In the rows, 128 means zero.
Each row of numbers belongs to one of the elements below and depends on some of the facts about them. Some rows are named. Which element is each other row?

How the elements are related:
K112 φ K161
K116 φ K536,K541
K120 φ K996,K928,K951,K134,K931
K219 φ K3
K257 φ K529,K509,K312,K912,K310,K941,K427
K267 φ K545,K310,K750
K275 φ K811,K863,K718,K105
K276 φ K312,K134,K813
K300 φ K686,K270
K319 φ K76,K545,K813
K324 φ K912
K339 φ K996,K617,K458,K750,K425
K34 φ K716,K636,K813
K359 φ K311
K364 φ K472,K647
K366 φ K105,K779
K387 φ K509
K417 φ K161,K311,K458
K420 φ K158,K770,K750
K443 φ K996,K928
K465 φ K774,K427
K501 φ K893,K592
K503 φ K686,K718,K779,K751
K534 φ K458,K951
K585 φ K448,K636,K718
K641 φ K812
K655 φ K893,K812,K464
K728 φ K529,K282
K738 φ K312,K592
K781 φ K770,K270
K888 φ K312
K909 φ K472,K863,K718
K949 φ K893,K765
K950 φ K529,K774,K590
K957 φ K545,K590
K975 φ K686,K942,K592
K992 φ K448,K812
{K105,K219,K324,K366,K465,K506,K509,K529,K545,K592,K641,K716,K750,K751,K774,K888,K928,K942,K950} σ 75
{K112,K134,K267,K276,K34,K359,K464,K472,K647,K912} σ 64
{K116,K120,K158,K161,K183,K2,K257,K270,K275,K282,K3,K300,K311,K312,K319,K364,K387,K417,K425,K443,K458,K501,K503,K534,K536,K541,K585,K590,K617,K626,K636,K655,K686,K718,K72,K738,K765,K770,K781,K811,K812,K813,K893,K909,K931,K949,K996} σ 942
{K310,K339,K420,K427,K448,K728,K76,K941,K957,K975,K992} σ 818
{K779,K863,K951} σ 827

Some elements and their rows:
K366: 124 111 119 116 127 114 124 119 122 130 133 124 120 128 108 157 117 130 124 116 134 107 114 122 114 115 128 134 128 152 127 135 130 159 111 146 131 122 126 126 132 124 131 126 110 103 133 129 110 128 150 123 141 110 113 128
K501: 112 143 125 135 126 131 128 123 122 134 134 133 143 145 141 128 126 133 142 120 118 139 112 138 133 121 129 120 115 119 124 128 140 128 114 111 124 128 128 136 120 129 129 129 99 125 123 130 138 142 120 129 128 129 142 141
K541: 128 139 138 132 114 135 117 109 126 116 139 111 136 135 136 119 129 111 129 135 142 115 148 143 126 120 136 129 134 105 125 124 133 123 137 140 119 137 144 128 140 133 126 130 88 137 142 133 120 135 135 129 128 138 126 119
K738: 114 142 129 135 142 144 128 119 128 127 138 132 141 143 140 119 129 125 135 121 118 137 117 131 129 127 134 125 108 105 129 128 139 121 120 125 128 122 138 142 115 131 125 129 110 120 123 130 137 145 120 132 127 123 131 137
K686: 131 117 126 138 138 136 119 127 120 120 118 108 147 129 132 126 129 139 126 120 139 126 130 124 118 123 124 118 120 132 142 131 129 127 119 152 119 143 126 145 129 128 128 127 106 127 145 127 132 141 134 130 132 139 133 139
K770: 128 136 133 140 120 141 123 121 128 117 108 125 155 120 122 111 135 123 126 147 146 124 128 124 122 136 128 119 149 132 136 130 127 121 127 157 125 140 143 120 126 131 128 129 116 129 134 123 150 121 134 125 139 137 136 129
K716: 104 119 127 106 130 128 120 121 136 135 124 140 112 124 128 153 120 136 126 114 136 132 126 112 142 136 123 138 118 156 131 127 120 132 139 109 130 124 128 128 134 134 131 127 115 127 145 126 114 107 134 134 119 122 134 122
K417: 126 147 161 134 130 111 124 124 139 124 144 116 129 134 122 119 140 135 126 144 126 133 111 148 124 117 130 118 141 103 121 134 138 121 130 151 134 121 125 119 117 117 124 132 159 121 129 132 132 131 126 135 136 126 120 124
K812: 132 132 126 132 127 136 121 133 128 125 116 120 132 111 129 124 140 140 135 121 117 135 136 127 134 116 122 120 123 125 135 129 134 114 119 113 121 136 132 126 127 130 138 132 88 147 143 132 123 146 103 126 147 132 147 128
K161: 135 134 147 140 128 120 122 127 134 121 134 112 128 123 128 144 139 133 126 127 122 130 136 134 136 120 124 117 141 113 127 130 134 115 130 159 123 133 137 108 119 116 126 125 133 133 144 133 120 126 123 137 129 139 128 120
K300: 118 136 127 129 136 134 124 123 117 120 118 123 157 133 131 123 130 141 122 140 137 124 113 141 111 129 129 118 127 123 131 135 128 134 120 160 129 135 122 145 121 129 127 132 143 119 135 133 141 137 141 123 138 130 133 130
K950: 128 118 133 106 125 125 148 123 129 134 128 159 111 131 124 142 126 115 117 134 126 123 109 118 119 134 125 139 137 156 122 126 127 146 155 129 139 116 130 127 132 120 127 128 94 129 121 130 135 131 146 131 103 108 115 132
K811: 143 123 138 136 137 115 116 115 135 117 127 125 138 122 131 136 126 136 127 111 140 124 142 119 111 129 133 122 105 114 128 129 131 134 122 127 121 140 131 129 129 120 134 131 95 124 135 127 119 134 135 119 143 129 127 142
K472: 157 130 119 142 139 120 127 134 117 139 128 112 117 114 143 137 116 124 137 131 126 122 147 142 111 123 126 136 92 128 134 117 108 152 115 146 121 135 115 113 145 122 132 127 170 115 126 122 120 124 122 127 120 127 128 136
K949: 124 136 126 133 127 129 124 129 122 135 139 140 143 136 137 129 131 144 152 130 127 140 112 134 145 119 132 122 145 115 117 127 132 126 121 118 121 125 144 138 125 132 136 130 82 126 127 131 138 139 130 130 144 129 138 137
K310: 132 109 108 133 116 135 141 134 141 133 133 132 116 136 108 125 126 128 123 117 110 116 160 125 139 147 132 126 133 155 129 126 126 119 126 92 137 130 126 126 130 133 127 129 167 146 114 120 140 121 127 125 123 137 130 124
K503: 128 128 127 131 134 128 119 129 122 120 131 125 135 134 125 123 118 146 132 140 150 130 118 141 103 121 134 119 110 116 128 135 137 136 106 172 123 127 104 150 120 121 127 132 86 119 130 134 141 141 128 124 145 118 121 142
K120: 113 146 141 128 132 123 122 144 133 129 148 132 135 133 124 112 117 127 123 149 134 150 97 140 118 114 138 129 133 93 124 135 135 117 124 136 134 126 127 130 108 128 127 126 149 131 118 135 134 128 119 125 139 129 122 118
K3: 140 135 128 128 109 121 123 134 128 127 108 122 132 130 141 98 133 128 128 133 107 124 138 129 128 146 122 130 133 104 132 128 126 108 107 153 122 129 150 117 132 128 129 124 103 133 137 135 132 130 125 115 135 136 114 128
K590: 146 118 150 135 121 139 139 125 134 121 126 143 131 118 141 122 122 120 129 113 132 134 141 112 125 131 122 123 146 117 130 121 123 109 137 130 131 131 126 123 141 129 128 127 60 154 128 131 148 134 126 130 103 124 129 130
K443: 122 143 136 127 133 127 122 146 133 125 127 133 129 126 114 112 126 118 133 138 135 138 105 143 128 119 138 131 131 91 125 129 133 110 128 134 132 128 126 124 109 131 130 125 123 136 124 136 131 132 126 129 146 136 132 121
K765: 128 129 126 139 130 131 125 127 122 136 135 132 138 130 137 130 135 146 148 123 123 142 126 124 146 115 130 120 150 125 125 126 129 115 127 120 115 130 150 124 135 137 138 130 74 134 129 127 135 137 123 131 135 134 144 136
K751: 128 106 111 111 127 123 123 120 121 129 124 119 116 123 109 156 117 131 117 125 135 123 129 117 114 116 122 131 113 162 131 135 132 142 134 159 122 135 115 143 136 123 126 123 119 110 144 119 122 124 142 128 136 118 117 132

Rows to name:
110 120 104 126 129 139 136 134 136 135 135 112 121 132 120 144 122 137 125 113 135 106 155 124 142 144 129 129 131 146 127 135 114 118 127 102 133 120 108 132 139 140 125 130 143 137 122 120 119 113 118 117 116 128 133 120 -> K76
118 113 109 125 126 122 151 135 132 138 138 152 120 140 122 126 132 130 112 148 117 111 139 137 148 144 133 134 126 132 120 131 126 137 144 88 142 120 120 135 121 129 120 131 101 137 84 131 121 135 130 119 128 125 115 129 -> K728
158 113 125 131 127 131 134 112 119 133 109 133 103 125 145 133 129 115 141 113 120 145 143 120 124 130 123 132 130 140 134 122 114 141 129 119 127 125 132 124 123 127 125 128 193 122 109 128 143 125 124 133 113 143 137 129 -> K912
123 127 149 139 132 119 125 119 137 125 130 114 137 131 127 114 134 132 135 127 115 124 131 125 123 119 123 120 143 109 133 129 134 113 135 132 125 131 136 102 132 118 128 128 143 127 133 130 133 123 124 136 138 139 130 120 -> K311
104 116 109 121 131 136 138 123 117 134 123 133 132 135 123 155 131 116 127 100 111 127 123 112 142 122 119 130 102 165 134 128 131 124 137 103 120 134 135 129 137 129 125 121 112 109 144 116 120 129 132 136 117 130 133 133 -> K592
126 115 144 138 139 154 124 121 136 126 127 135 130 129 152 123 130 117 125 114 121 141 137 111 130 130 128 124 124 117 136 126 137 106 132 123 121 132 152 138 123 134 128 124 114 136 131 126 134 138 117 137 120 143 135 132 -> K312
119 116 125 113 130 120 127 143 129 132 116 132 118 115 107 145 125 111 125 123 129 139 107 115 135 115 128 140 136 143 133 129 129 119 139 112 124 136 135 111 126 130 125 118 136 124 135 121 116 114 138 128 135 133 125 114 -> K928
148 127 113 129 133 134 125 135 103 139 109 113 120 118 138 147 135 127 154 136 121 129 130 134 132 118 112 135 121 126 126 133 125 141 121 95 124 133 117 116 129 132 132 127 177 131 122 121 129 132 105 130 119 127 150 135 -> K464
146 132 138 125 125 136 128 125 120 143 124 136 118 131 125 119 125 126 158 128 133 132 128 140 115 136 128 132 131 140 124 126 121 150 137 141 146 117 104 115 117 128 125 125 216 129 115 126 141 114 131 126 105 123 130 135 -> K267
127 118 118 114 110 116 142 94 130 126 121 142 107 130 126 146 134 115 116 113 120 139 115 107 127 126 126 141 139 166 121 130 126 137 133 126 131 118 139 131 123 130 124 129 145 113 123 134 132 126 142 132 132 124 121 117 -> K324
120 143 130 126 134 116 115 125 131 123 132 137 133 121 138 135 130 145 130 134 153 138 128 131 112 138 134 121 102 112 131 126 135 129 109 136 127 121 117 134 127 128 133 136 106 133 126 139 125 137 119 125 131 120 125 130 -> K585
129 137 139 119 136 135 113 134 122 141 128 122 112 137 142 134 113 135 157 132 140 135 130 144 123 139 126 137 109 114 132 124 114 153 126 123 140 117 104 128 121 128 126 130 164 120 114 129 127 111 116 132 104 124 141 130 -> K34
108 150 153 116 121 138 124 160 128 124 131 107 118 130 113 142 141 131 97 129 117 128 124 108 143 118 126 129 149 108 128 125 120 125 139 106 121 135 121 114 126 133 122 120 167 149 126 125 124 126 126 126 142 139 116 138 -> K951
137 154 114 141 141 119 128 125 129 129 143 124 138 120 136 114 121 132 116 132 126 127 123 149 113 129 136 132 100 115 118 121 123 132 110 176 127 129 121 128 134 125 134 132 106 126 132 136 131 135 127 127 131 117 118 131 -> K364
119 147 138 134 128 134 123 116 122 121 109 124 153 132 125 118 133 129 125 153 145 129 111 147 127 131 132 120 145 125 128 133 130 137 123 164 134 135 135 144 119 129 126 133 137 118 128 127 150 126 139 121 140 125 130 128 -> K781
130 130 113 101 106 110 132 131 121 136 114 130 118 132 130 126 127 125 124 128 107 121 121 121 125 141 120 145 122 148 127 129 127 133 119 147 129 116 147 113 139 126 128 122 132 110 140 130 121 115 145 117 134 117 106 120 -> K219
147 134 144 132 129 117 123 123 114 135 133 115 110 131 129 150 139 130 144 146 111 132 132 150 139 124 125 126 128 113 121 128 124 150 137 149 135 122 121 105 112 108 121 124 207 112 126 128 117 114 127 136 108 127 132 123 -> K112
112 128 87 128 143 138 140 147 115 128 148 109 145 151 114 128 136 143 126 124 120 115 136 148 138 136 127 126 102 130 121 137 130 143 114 85 133 119 115 150 126 125 123 132 131 115 113 124 126 132 131 123 126 126 132 128 -> K975
124 139 147 124 134 136 121 117 135 130 136 130 134 135 142 113 122 132 139 114 142 130 116 135 124 136 134 122 148 114 121 131 124 115 130 153 135 114 108 146 123 139 126 129 123 140 125 133 135 126 115 122 111 122 132 126 -> K319
122 120 124 118 124 139 122 141 118 121 114 117 119 127 114 160 129 137 119 116 128 97 140 105 124 121 124 126 136 135 134 129 122 149 113 138 114 131 112 125 129 132 128 124 112 129 128 128 116 130 132 125 146 126 116 149 -> K779
129 123 123 130 121 136 143 138 128 128 145 138 128 139 111 129 116 139 124 124 121 116 145 139 138 146 128 131 131 133 118 134 120 128 125 97 145 119 101 132 141 131 123 131 122 136 106 122 139 116 136 120 109 113 125 120 -> K957
130 150 119 125 129 126 124 124 122 131 130 127 135 124 135 127 139 142 141 134 121 133 114 144 130 118 125 124 130 115 116 132 139 126 114 109 126 128 127 134 115 132 133 133 111 134 128 135 138 142 110 130 136 120 145 131 -> K655
115 122 143 127 132 141 120 121 140 125 128 126 132 120 147 123 120 131 137 110 141 133 139 120 135 139 127 125 127 115 137 127 121 112 132 129 125 129 128 138 128 136 132 126 102 141 139 126 125 124 107 129 114 139 139 128 -> K813
127 111 131 137 123 124 132 115 136 130 122 154 124 121 144 127 135 121 118 133 123 124 133 123 136 130 129 126 127 114 127 125 129 122 145 136 130 135 144 129 126 129 123 125 74 145 112 137 118 142 127 128 130 131 119 134 -> K282
116 134 125 109 118 127 131 125 119 139 121 134 111 121 110 140 134 136 128 126 114 132 118 121 133 119 120 134 114 160 125 129 137 140 138 101 129 117 127 129 122 129 131 130 127 121 143 131 112 131 122 127 142 112 136 116 -> K641
129 103 128 116 125 128 134 121 132 127 115 152 110 123 137 138 125 109 113 109 115 134 122 109 135 127 127 131 137 179 127 122 128 125 155 122 128 121 144 132 148 123 129 125 119 124 126 125 117 124 138 136 135 128 133 127 -> K509

Now the same elements, written a new way:
Some elements and their rows:
K770: 140 130 118 126 135 138 126 80 118 137 129 143 153 127
K501: 174 86 143 112 109 99 140 107 121 133 117 123 113 116
K592: 161 144 148 123 166 122 119 91 129 142 105 130 136 90
K534: 131 125 103 114 73 108 142 110 111 155 121 119 145 141
K951: 129 177 114 111 122 167 121 95 111 165 110 112 140 133
K641: 140 108 148 107 100 99 126 115 122 142 99 112 127 83
K472: 110 137 113 104 104 174 119 141 129 130 111 124 153 102
K912: 125 154 151 139 143 166 138 144 128 137 110 127 148 113
K417: 115 116 115 117 60 113 145 108 105 149 121 123 141 131
K957: 105 143 150 140 102 114 115 159 116 137 114 118 134 140
K545: 110 150 137 144 151 138 111 114 134 158 115 117 154 106
K626: 124 113 124 122 97 136 131 108 118 139 123 122 135 114
K765: 171 125 129 121 122 133 140 82 124 130 118 119 118 98
K112: 127 145 122 109 80 136 146 142 109 142 104 125 154 120
K270: 145 120 119 115 144 132 119 74 121 130 127 149 143 119
K942: 145 125 144 118 151 112 112 96 124 140 106 135 144 95
K928: 127 173 113 122 127 126 120 102 123 166 109 117 158 111
K425: 131 148 98 124 107 135 133 91 116 152 127 126 148 128
K509: 106 143 162 148 151 139 124 122 127 149 114 120 149 100
K655: 174 87 139 106 79 100 141 107 122 133 113 113 110 107
K448: 133 167 114 117 113 141 101 119 128 127 111 106 122 102
K716: 118 132 125 116 131 126 102 125 136 157 109 106 143 104
K427: 109 180 153 160 138 151 121 132 121 132 119 114 135 123

Name these rows:
128 120 100 116 117 150 112 111 138 143 126 110 127 114 -> K636
146 121 135 114 110 116 133 169 132 150 106 118 137 147 -> K276
91 88 136 105 94 107 98 127 121 140 107 128 152 99 -> K366
131 149 140 124 103 96 113 129 101 135 112 136 146 149 -> K420
133 163 128 123 80 93 120 138 101 147 107 122 145 156 -> K339
126 182 147 155 143 142 115 128 121 135 118 119 137 130 -> K310
84 123 117 112 119 143 96 110 125 138 109 124 159 87 -> K105
104 122 130 110 133 131 97 111 126 139 108 132 152 95 -> K751
153 87 148 123 123 100 133 117 126 139 125 124 122 133 -> K738
119 164 128 131 147 128 118 95 119 158 111 132 165 111 -> K750
93 77 120 109 76 130 119 126 119 132 123 119 139 115 -> K364
161 129 114 116 119 145 134 84 131 132 118 109 115 87 -> K812
139 131 106 129 141 152 119 111 142 152 131 106 132 125 -> K813
125 116 160 129 129 100 119 137 128 154 110 118 140 115 -> K888

Now the same elements, written a new way:
Some elements and their rows:
K765: 127 149 118 151 135 115 96 117 125 145 155 125 130 135 154 109 146 109 75
K158: 131 123 160 149 136 115 135 126 104 107 120 145 159 102 162 124 111 135 115
K420: 141 75 131 149 125 124 164 139 88 140 123 135 120 149 142 96 77 154 154
K310: 121 104 163 103 116 110 151 156 103 131 135 94 153 151 111 89 123 151 126
K76: 121 116 141 89 138 110 153 163 114 166 141 76 125 139 142 118 119 148 139
K465: 115 88 118 133 92 132 141 119 152 111 117 121 82 143 93 128 145 166 127
K590: 97 122 165 106 98 108 124 126 135 125 133 113 148 100 153 131 166 138 113
K541: 114 101 127 116 154 130 54 110 125 115 113 109 151 80 137 139 118 118 130
K718: 146 178 111 108 144 99 118 125 151 121 128 132 164 106 129 106 138 118 141
K585: 147 151 113 133 147 103 138 102 135 140 149 142 79 91 132 117 128 117 158
K120: 142 100 132 117 138 166 148 87 93 135 149 167 103 133 145 173 138 107 143
K996: 126 138 157 115 147 154 143 101 103 113 137 125 188 126 149 157 138 112 119
K359: 101 130 146 170 118 168 116 161 135 157 129 153 129 160 106 160 108 117 175
K863: 164 182 84 116 93 112 114 145 111 126 118 98 159 115 117 115 134 126 156
K324: 123 108 128 139 118 130 139 133 133 93 124 118 96 156 67 131 130 161 120
K270: 139 139 136 129 129 131 131 132 145 95 103 154 161 108 172 89 104 117 113
K781: 138 110 128 147 124 130 144 118 118 106 113 178 118 102 171 114 92 126 136
K647: 184 153 122 131 107 88 102 171 149 161 98 135 161 144 108 151 130 116 148
K161: 74 165 161 138 146 140 97 118 129 123 129 141 165 152 151 142 140 118 151
K282: 107 113 166 109 94 121 115 105 143 111 118 134 142 120 137 116 169 123 116
K219: 104 141 93 152 141 145 134 131 110 157 51 123 92 133 101 139 135 158 100
K425: 119 128 157 132 145 137 135 112 107 120 141 143 162 130 154 157 134 121 131
K716: 140 156 129 119 151 129 159 143 162 125 121 70 112 130 121 143 127 154 134

Which element is each row?
154 121 117 153 137 114 141 102 116 184 145 106 99 150 110 83 113 123 151 -> K992
155 127 161 110 133 166 146 165 129 147 136 105 161 142 115 166 128 92 118 -> K134
137 143 86 127 128 131 135 121 134 131 137 181 94 89 129 102 116 113 152 -> K503
109 123 135 120 118 120 160 169 147 108 127 74 146 123 133 155 134 180 106 -> K545
118 87 148 112 100 119 135 111 108 100 147 172 64 126 101 126 138 131 125 -> K257
147 146 134 128 150 106 137 115 133 172 137 71 140 137 118 76 116 118 140 -> K448
156 142 136 179 118 122 105 146 154 177 155 103 132 144 112 120 115 101 90 -> K464
85 136 135 150 141 148 117 111 110 131 138 176 109 153 152 154 122 127 178 -> K417

